Each row of numbers stands for one element and depends on some of the facts below. Use the named rows to name the rest.

There are 4 kinds of fact about the elements: Π, τ, Ξ, Ω.
batisok Π [dustos, netas]
bibremir Π [fosul]
biskik Π [voklim]
botruk Π [lutel]
brilis Π [zepu]
broresel Π [stenek]
brozoplo Π [gimir]
brupluk Π [kleskek]
dabrestil Π [drekla]
daskul Π [nukan, panun]
destos Π [griges]
drodufak Π [fika]
dustos Π [zikle, netas]
fana Π [skanik]
febrin Π [loklek]
februstel Π [griges]
fefi Π [fegor]
fegres Π [nukan]
fifamar Π [kludrem]
fika Π [drodufak]
gimir Π [brozoplo]
kimin Π [drunotik]
klatu Π [plaku]
klera Π [kluplomu]
kluplomu Π [skastatak]
lepa Π [saramim]
notrunal Π [fefi]
nukan Π [panun]
panun Π [skabo]
paskin Π [bazan]
plasku Π [zepu]
plifliras Π [kluplomu]
puplek Π [fifamar]
rutik Π [truflakol]
skastatak Π [plifliras, kluplomu]
stadrim Π [vugrefi]
stiki Π [stenek, trudek]
tabis Π [fegor, notrunal]
temos Π [drekla]
tigrer Π [stiki, stenek, trudek]
totil Π [vibor]
tremi Π [soklos]
truflakol Π [rutik]
vaflek Π [zukluk]
vunu Π [klatu]
zifigri Π [nafek]
zivatror Π [kludrem, fifamar]
zudrak Π [gebal]
{babilo, daskul, fegres, fosul, griges, kliflun, kludrem, kluplomu, mekil, paskin, truflakol} τ 820
{bage, bazan, biskik, brupluk, drunotik, duflim, gebal, klatu, pamak, panun} τ 144
{batisok, broresel, loklek, lutel, moklofli, stadrim, stenek} τ 857
{bibremir, bimi, botruk, brevun, brozoplo, drekla, drodufak, februstel, fefi, fifamar, flupel, keste, kimin, lepa, nafek, netas, nitam, nizos, nukan, nusiskin, padrem, puplek, rutik, skanik, skepinil, soklos, sturikler, tabis, tigrer, totil, trudek, vaflek, veni, vibor, voklim, vugrefi, vuguklak, vunu, zepu, zifigri, zikle, zivatror, zudrak} τ 560
{bragezor, brilis, dustos, febrin, fegor, fludru, gimir, klera, kludre, peno, pinestus, saramim, skabo, skastatak, skegral, stiki, vumil} τ 959
{brakikol, dabrestil, fana, kleskek, nabro, notrunal, plaku, plasku, plifliras, skiplas, skitru, temos, tremi, trogem, zukluk} τ 651
{destos, fika, fostir, skavom, vukli} τ 909
{babilo, batisok, biskik, botruk, brupluk, destos, drunotik, fana, fegres, griges, kimin, kleskek, kliflun, lutel, nafek, netas, panun, plifliras, rutik, saramim, skabo, skanik, soklos, sturikler, tremi, trudek, vibor, vuguklak, vumil, zifigri} Ξ 512
{bage, februstel, flupel, kluplomu, nabro, nizos, pinestus, skitru, totil, vaflek, voklim, zukluk} Ξ 607
{bazan, bimi, brevun, broresel, febrin, fefi, fludru, fosul, paskin, skegral, skiplas, stenek, stiki, tigrer, vukli, zudrak} Ξ 848
{bibremir, brakikol, drekla, drodufak, fifamar, fika, klatu, klera, kludre, loklek, mekil, moklofli, nitam, nukan, padrem, pamak, peno, plaku, skavom, skepinil, stadrim, temos, trogem, veni, zivatror} Ξ 221
{bragezor, dabrestil, duflim, dustos, fostir, gebal, kludrem, lepa} Ξ 980
{brilis, daskul, keste, notrunal, plasku, puplek, skastatak, truflakol, vugrefi, zepu} Ξ 936
{brozoplo, fegor, gimir, nusiskin, tabis, vunu, zikle} Ξ 422
Ω a <- babilo, bage, brevun, brilis, daskul, dreflam, drunotik, duflim, dustos, februstel, fegor, griges, kimin, klatu, klera, kleskek, nabro, nitam, nizos, nusiskin, pamak, panun, skanik, skastatak, tigrer, trogem, truflakol, vaflek, vugrefi, vuguklak, zifigri, zikle, zivatror, zukluk
Ω c <- batisok, drekla, drodufak, fana, fefi, fifamar, fludru, flupel, kludre, lepa, nukan, pinestus, plaku, skabo, skavom, stadrim, sturikler, tabis, totil, tremi, veni, zepu
Ω b <- bazan, bibremir, bimi, broresel, fika, fosul, gebal, keste, kliflun, loklek, mekil, moklofli, notrunal, peno, plasku, plifliras, temos, vukli, vumil, zudrak
Ω d <- biskik, botruk, bragezor, brozoplo, brupluk, dabrestil, destos, fostir, nafek, skiplas, skitru, stenek, stiki, voklim
Ω e <- brakikol, kluplomu, lutel, paskin, puplek, skepinil, trudek, vibor, vunu
Ω f <- febrin, fegres, gimir, kludrem, netas, padrem, rutik, saramim, skegral, soklos

Some rows with their names:
[ -7   6  11  32  -6  13 -11   2   7  18  -9   2   8  -7  -8  -2  -5 -28
  24 -20  23 -22   7  24 -13  21 -21   4 -31  -1  14   4  -3 -13  -5   7]: brupluk
[ 35  56  26 -14 108 -32 -13  -8 -62  20  24 -45  25  35  25 -63 -53  -3
  13 -11  23  39 -12 -23  36  22  23 -84 -81 -65   2  23 -74 -16  -3  -1]: kluplomu
[-18  19   2 -29  -8   4  -6  34  -4  13  47  13 -24  19 -44 -23 -12   7
   7 -28  38  14 -16  23   5   6  24 -22 -26 -22 -46  11  14  13 -12  -8]: febrin
[ -4   5  -1  35 -15  18   0 -29  13  12  -2   4  -4   3 -25  22  11 -32
  12 -23  21 -17  -6   2 -13  21 -14   2 -28 -16 -22   9 -12   7   3  -9]: tremi
[  3  -2   2  18  10  -7 -29 -12 -14 -10  -5 -10  19 -12 -22 -18   4 -34
  22   6 -18 -17  29  37   5  11 -12   2 -14  33 -10  19  13 -22  26 -20]: voklim
[-19  36   1 -13   4   8  -8  26  -7  12   3   6  45   0   9 -10 -13 -14
  -6  28   6   0   8  26   3   9 -11  13  -8  31 -31  28  -1 -16 -16  -8]: februstel
[ 12  13 -11 -15  -6  -4 -12  23  16  -2   2  12  20  -9 -24 -17   1   4
   9  10 -11  -2  16  17  18 -15 -16  17   1  18 -12   2  26   0  11   7]: brevun
[-16   6  28 -46  -4 -18 -16   5 -12   7  41 -19   6  19 -37 -21  -3 -18
  39  -7  10   7  -2  19  -6  27   3  -3 -42   0 -16   7  -5  -8 -14   1]: vunu
[-14   2  -6   5 -28  10  -4  -9  21  21  20  -4  28  -5  11  22   8 -40
 -12  -5  31   2 -24  -1   4  26 -13   2   1 -12  -8  33 -25   0  17   9]: temos
[-21   1  23 -53 -15  -8 -13   5 -15  13  42 -22   8   5 -31 -18  -9 -19
  32  -8  20  12 -11  24 -16  37  10  -7 -48  17 -22   4  -5 -15 -22   4]: puplek
[ 12   2 -10  -7 -11  12  -6  33  10  -5  -1  14  13 -18 -16 -16 -19   8
   0   9 -10   1  26  26   9 -14  -5  -7   3   4  -9  10  27  -1  17  14]: babilo
[ -4  20 -15   9 -22  23 -10  21  25 -11  -1  20   9  -8 -13 -14   5  -7
  -1  -5   8   2   6  14  18  -6   0   5  -2  -4 -29  10  30   3  17  12]: fegor
[  7  -9  -7 -10 -18   2 -17  22  10  -9  10  -5  30 -23  -8 -16 -17 -18
   9   8 -14   7  20  25  13  -2  -5  -7  -4   3  20  21  10 -13  36  27]: kliflun
[-24  26  18 -27 -31  44  -1  33  14  10   2  12  36 -18  19  -4 -28  -2
 -10  24  18  13  -1  17 -27  24   6   1 -26  20 -36   4   2 -22 -40  30]: truflakol
[-41  25  12 -47 -28  25  -8  27   5  14  44   8 -14  15 -36 -17 -13  -4
   4 -23  52  25 -33  25 -14  31  37 -22 -41  -7 -70   1  10  -3 -44   6]: gimir
[  1  -4 -17 -20 -11  -7 -11  25  -5   8  46  15 -33  15 -62 -28  -5  10
   7 -34  29   9  -8  34  22  -7  15 -32 -11 -13 -44  12  30  19  14 -14]: saramim
[  7 -33   4 -29  -4 -33 -19  -1 -10   3  39 -14  -5   2 -47 -31  -1 -14
  28 -14   8   8   4  32   9  13   1 -19  -9  16  -2   9  11   0  23 -17]: skepinil
[  0 -16 -11   9 -24   5 -14   5  12  -1  16   2  23 -20  -2 -10   1 -28
  -3  -5   5   6   5  16  22   4  -6 -12  13  -6  13  29   1  -5  42  10]: peno
[ 10  -9   3  44 -12   4  -7   2   4  -5   5  14  -8   7 -35   5   1 -24
  29 -14  -6 -29  31  28  -5   9 -18   4  -7 -22  -3  19   7   6  35 -17]: skabo

Which element is each row?
No name comes twice in this set of rows, the named rows included.
[-16  32   0   6 -20  30  -1  24  17   9   3  18  23  -1   8   1  -4 -10
  -6   1  18   5   2   9   0   6  -1   5 -14 -12 -29  15   3   0  -8  15] : brilis
[ -9  17  33 -31  -9 -21  11  72 -29  31  67  29   7  60 -42   0 -42   6
  34   6  14 -11  17  53 -17  10  -7   7 -13 -47 -26  37 -14  32 -14 -22] : fegres
[-27   9  14 -75 -15   7   1  32 -10  30  46  -7  -1  11 -41 -14 -22   9
   8  -3  46  19 -25  23 -17  33  13  -7 -41  25 -56  -6   7   0 -54   5] : rutik
[-14  17   7   6 -12  16  -4  36  15  31   4  19  22  -6  13  -6 -14 -12
  -6   1  39  -3  -8  18   3  17 -12   7   0   4  -4  10   5  -4 -19   9] : klatu
[  7  -2 -11  37 -19  11 -17 -33  23  -4  -8   1 -13 -10 -34  10  25 -38
  13 -30   5 -20   3   4   6   7  -9   1 -12  -8 -14   6  10   5  33  -8] : skiplas
[-16   9  -6  16 -19 -11 -37  20  18   0   4   3  22 -15   5 -36  14 -38
   5 -11  12  -2  -3  29  32   4  -6  -5   8   5  21  30  22 -19  30   6] : gebal
[-16   0  12 -38  -8  -4 -26  37 -14 -11  43  13 -18   6 -44 -56 -17   1
  -1 -18  19  21  -7  44  19   8  38 -42  -6  12 -52  15  36  -4  -8 -22] : kludrem
[ -1  21 -17  -3   8  -1 -19  22  -3  -1  -6   8  34  -5 -10 -22  -2 -10
  -5  17  -5  -3  16  33  23  -9  -8   8   8  35 -26  30  25 -10  15 -11] : nizos
[  2  12 -22  17 -12   7 -15  37  21  12  -8  15   1 -11 -12 -18  -4  -4
   4 -11  18 -11   5  25  26 -15 -18   7   9   5   1   9  32   0  14  12] : drunotik
[-20  34  15  12 -18  28  -8  27  12   7   8  21  27  -2  23 -14  -5 -23
 -18   8  21   7  -5  13   1  20   6   0   1  -6 -36  23  -1  -5  -9   0] : dustos
[  7  -2  20   2  -4   1   0  -7   1  11  -3  -6  19  -7 -16   5  -4 -20
  27   6  -3 -15  20  14 -23  25 -24  13 -31  15  -1   1  -6 -10  -5   0] : botruk
[ 51  83  10   9  96  -2   9   6 -14  18 -15 -12  34  26  48 -40 -38  12
 -10  -4  27  29 -14 -66  49 -10   2 -45 -57 -88  -1   0 -58   6  -6  27] : skastatak
[-25   4  17 -37 -32   9  -1   2  13  26  17 -11  47 -22  16  17  -5 -31
  -9  18  29  13 -24   2 -18  43  -9  12 -18  28  -5  17 -24 -20 -24  23] : fika
[-14  19  17  40 -17  12 -13 -30  10   5   3   6  12   2  -2   6  20 -52
   6 -17  23 -10 -10   1 -10  34  -1  -1 -16  -6 -27  20 -10  -5   0 -20] : dabrestil
[ -2  -4  12  41 -12   7 -25 -18   5 -17  -4   5   4 -10 -13 -22  14 -37
  11 -17  -2  -9  16  20   6  19   8 -11  -8   3  -9  20  12 -14  33 -21] : bragezor

Now the same elements, written a new way:
Named rows:
[-15   4  -5 -25   2  -5   3  21  -2   6   4   4   3 -19  -4   5  -1  15
  -1   6  17 -12  15  -3   6   2]: brevun
[  6   4  -3   8   9 -13   3   6   0   9   9   8   5   3  -6  -2   0   8
   2 -11  25  -3   6  10   8   9]: peno
[  3   0   5   8  -8  16   5  -6  -3  -7  -9  -3 -10  -6 -16   3   4 -13
   1   1   7   1  -5   2 -10   2]: stadrim
[ -5  -5   9  12 -14  14  -5 -12   1   0   1 -20  -6   1  31  -3   2 -22
  10   4  -6   1  -2 -11 -10   0]: puplek
[ -3   0  -7 -29   8  -4  -1  23   1   6   7   4  -3 -14   3   8  -2   8
  -3  10   5 -10  11  -7   7   0]: nusiskin
[ -6   1  -2  -2  10  -2   6  10   0   3   7   6   4  -1 -25   4   1  11
   5 -12  57   7   3  12   2  13]: brakikol
[-10   2  -3 -17   5   4  -3  15   1  -1   1  12   0 -10 -23   4   1  23
  -5  -2  22  -7   7   9   1  10]: pamak
[-11  -2  -2 -19   5   1  -3  12  -8   2   5  14   4  -5 -17   8  -1  29
  -7  -2  13  -3  -3   8   0   9]: drunotik
[-21   0  -2 -11  -3   5  -8  10 -15  -3   7  13   6  -8 -20   3  -1  34
 -10  -3  24  -2   9  12   1  14]: duflim
[-12  10 -11 -17   2   0   2  19  20   2  12  -1 -10 -24  -7  -4  -1  14
  10  14  29 -10   5   7  11  -2]: skavom
[-3 -1  2 -6 12 -5 -7  9  4 17 19 -3  2 -3 15  3 -2  7 10  2 15  0 -1 -1
  6  1]: trudek
[ -4   3   0  -6   6 -10   6  16   8   9  17  -2  -1 -13   6   2  -3  -4
   9   2  36  -5  11   1   8  -1]: skepinil
[ -1  -3  21  16  -4  18  53 -45 -56 -35 -18  -3  -9  -1   6  14   3 -42
 -21  16  39  64  15   2  27 -43]: kluplomu
[ -8  -1   0 -13   9  -8  -1  16   6   6  15   2   2  -9   3   7  -4  13
   1   5  12  -4   3  -4   5  -5]: sturikler
[ -9   0  -3 -16   7   6   1  13   2  -3  -4  15   2  -7 -28   1   1  22
  -6  -5  31   1   7  12   2   9]: trogem
[-10   2  -3 -12   3  -2  -2  16   4   8  13   2   0 -13  -2   3  -3   6
  -1  10  26  -4  13   1   9   1]: flupel
[  6  10  -8   3   8 -18 -13   5  16  12  10   2   6   7  23 -12  -4  -2
   1   2  -9  -9  12   3  15  -3]: voklim
[ -8  -2 -11  26 -31 -30  29  31   3 -39 -17 -10  -4 -32 -79  18 -12 -41
 -20  27   5 -10 -14 -51 -39 -21]: nukan
[-11  -6  -6  13 -29 -17  19  18 -13 -36 -17   2   1 -14 -85  21  -8 -11
 -26  14  -9  -5 -22 -33 -31  -9]: panun

Name these rows:
No name comes twice in this set of rows, the named rows included.
[  4   1  -1   8   9 -17   3  -3  -9  11  15   7   8   8  -5   3  -3  15
   0 -12   6   2  -4   6  11   5] : vumil
[  2   2  13   3  -7  19  35 -24 -47 -24 -18   3 -11  -8   2  14   5 -19
 -18  20   2  29  13  -3  11 -29] : klera
[ 13   4  -4  10  10 -25 -11  -5  -6  11  15  10  13  17   3  -5  -4  11
  -1 -14 -10  -1  -6   9  14   8] : saramim
[ -1  -1   2 -19   8   2   0  17 -12   5   3  11   1  -4 -15  12   2  17
  -5  -1  12  -7   7   3   4  10] : fegor
[ -7   0   0  -7   8 -11   1  10   4  10  20  -2   3  -5   5   9  -4   5
   7   3  25   4   2  -1   6   2] : vibor
[ 14   8  -8   6  -3  -1 -10 -15  24  -3  -5 -13 -12   7  34 -17   0 -17
   8  12 -56  -4 -21  -4  -1 -12] : destos
[ -6  14 -16 -10   3 -11   3   6  28   6   9  -5  -2 -19   5 -10  -1  11
  12   3  10 -10   6   8  17   0] : vukli
[ 11  -3   8   5  -2   8   6  -5   8   1  -1 -16 -12  -1  18   3   0 -34
   8   9  -9   5  -4 -15  -7  -7] : vunu
[-21 -15  -3  12 -28 -12  25  18 -14 -39 -30   0  10 -11 -83  15  -4 -15
 -25   6   2  -1 -12 -33 -34  -6] : daskul
[ 15   4   3  24  -8  -9  -4 -20 -10   0  -8  -5   2  18  14  -8   2 -21
   2 -11 -28   1  -5  -2  -5   2] : febrin
[ 11  -4   5  -3  -4  12   2  -3  11  -2  -5 -17 -12  -3  13   4   2 -30
   6  13 -21   0  -4 -16 -10  -5] : tabis
[-17  -1  -6 -26   5  -1  -8  12   9  -1  -2  10   5 -12 -14   6   1  30
  -3  -6  21  -2   5   4   4  10] : dreflam
[  9  11  -5   0   3  -8 -14  -5   3  13   4   4   4   9  15 -13   3  18
   7 -19 -11  -9   3  18   7  16] : stenek

The same elements again, as new rows of numbers:
Named rows:
[ 14  11 -13 -12 -26  -3 -20   0   4  -9 -11   7   6  14   3]: brilis
[  6  10   0 -16   8  25 -17  -4   2  -9   2   2  -1  41 -29]: puplek
[ -8  -1  20  13  14   0  15   7   7  11   2  17 -20 -36  -5]: drekla
[ 24   2  -4   0  -3   2  -2  -1  15   0  21 -16   5  17  10]: vumil
[ -2  12 -18  14  14   9  17  28   8  19  17 -17 -17   4  -3]: lutel
[-15 -49 -15   0  19 -47  58  29  12   6  30 -12  29   2 -36]: trudek
[  5  -6   3  -8  25  12   2 -15   8  -2   1 -12   5   1  -8]: bimi
[ -7   8 -20 -15 -37   3 -10   5 -16  -2  -4  -2  -8   8   5]: fana
[ -6  -1  18  -5  -5  -6   2  -7  -5  -4  -3  12  -9 -11  -9]: kludre
[ 16  -7  25  12  14   7   9 -21  13   5  24 -12   6 -20  -7]: bazan
[-15  -7   4  -8   5   3   4   0  -7   1   0   9 -19   3  -4]: sturikler
[-7 -7 33  6 12  8 -2  5 -7 -6 -9 12 14  0  8]: padrem
[ 17   9 -25 -12  -3   4 -20   1   1   9   5 -17   5  24 -15]: paskin
[-5  7  8 16 31 20 26  5 19 -1  4 -9  3 -4 -5]: loklek
[  5   1  -5   2 -24  -9  -5  -4  11   8   9  15   9  -4  13]: duflim
[  9  12  -7  -4 -23   2  -9   1  16   8   2  12   4   0   9]: dustos
[  9   5  -9  10 -17   4  -4   6  -5   5  -5 -11   8 -10   2]: skitru
[ -8  14 -21   2 -33   8 -16   5   0  -3  -1  -1  14  28   3]: dabrestil
[  4 -10  30   5  -4  -4  15 -10   2   5  16   8 -15 -28   3]: drunotik

Which element is each row?
No name comes twice in this set of rows, the named rows included.
[-36   9  -4  67  50 -55  -3 -32 -30 -12 -15  -1 -47   9  23] : nukan
[-14 -47 -64 -53 -25 -51  10  23 -11 -15 -24 -10  63  35 -19] : tigrer
[ -8 -10  48  21  22  15  20  15   4  16  11  14  -8 -42  17] : netas
[ 23   4  -6  14  11   4   3   3  21  16  13 -21   5 -17   8] : fosul

